Below is a small trained network, with its code and all its weights. Each question gives an input and a class and asks what happens when units are switched off, that is, made to give their printed mean instead of their output.

import numpy as np


def w(rows, s, z=0):
    codes = np.array(rows[::2]) - 128.0
    scale = np.full(codes.shape[1], s)
    scale[-1] = z or s
    return codes * scale


def f(y):
    return y / 2 * (1 + np.tanh(0.7978845608 * (y + 0.044715 * y**3)))


def log_softmax(a):
    a = a - a.max(-1, keepdims=True)
    return a - np.log(np.exp(a).sum(-1, keepdims=True))


def net(x, mask):
    res = np.array(x, float).reshape(1, 3) / 4 @ E
    y = f(res @ A[0][:, :-1].T + A[0][:, -1])
    res = res + np.where(mask, y, B[0][:, -1]) @ B[0][:, :-1]
    return log_softmax(res[-1] @ U[:, :-1].T + U[:, -1])


A, B = {}, {}
E = w([
[90,148,34,182,221,124,200],'x0',
[122,103,145,137,158,144,120],'x1',
[78,88,136,165,2,140,205],'x2',
],0.015)
A[0] = w([
[208,26,210,73,59,128,67,164],'n0',
[160,149,253,98,79,137,71,172],'n1',
[235,119,174,77,72,180,106,153],'n2',
[254,216,134,60,242,92,63,2],'n3',
[94,146,19,226,211,153,241,185],'n4',
[26,37,146,177,29,134,215,18],'n5',
],0.0084,0.0026)
B[0] = w([
[175,108,68,77,174,100,181,233],'n0',
[200,148,64,158,209,99,225,219],'n1',
[164,152,146,117,158,110,223,199],'n2',
[27,149,153,161,103,222,9,240],'n3',
[186,43,62,112,173,1,222,248],'n4',
[4,219,207,189,92,208,22,234],'n5',
],0.0096,0.018)
U = w([
[249,59,109,92,161,62,247,251],'0',
[19,148,170,153,138,208,44,5],'1',
],0.011,0.0011)

Each question gives the input, the list of numbers given to net, and the class t.
The units are the neurons (one row each of A and B). Each row of codes is followed by its name. A weight is (code - 128) times the scale printed after its matrix; where a second scale follows, it is the last column's (A, B and U).
mask holds one flag per neuron, in row order. A switched-off neuron (its flag False) gives its mean, the last column of its row in B, instead of its output. The means were averaged over made-up inputs and are rounded, as every weight is.
A unit's drop is (log p(t) with every unit on - log p(t) with that unit switched off) / (log p(t) with every unit on - log p(t) with every unit switched off).
unit that matters most: the unit with the biggest drop
k most important neurons: the k neurons with the biggest drops, biggest first
drop when u is switched off: that unit's drop, to one decimal
input [-3,7,-6], class 1: unit that matters most -> n3
input [-7,8,-7], class 0: 4 most important neurons -> (n1; n5; n0; n2)
input [6,-3,-7], class 1: 4 most important neurons -> (n3; n1; n0; n2)
input [7,4,-8], class 1: 4 most important neurons -> (n3; n1; n0; n2)
input [2,-1,3], class 1: 4 most important neurons -> (n1; n0; n5; n2)
input [2,-3,-3], class 1: 2 most important neurons -> (n1; n0)
input [-8,4,-6], class 0: 2 most important neurons -> (n1; n0)
input [2,5,8], class 1: drop when n5 is switched off -> 0.9
input [3,-1,5], class 1: drop when n5 is switched off -> 2.2
input [3,8,8], class 1: drop when n5 is switched off -> 3.7
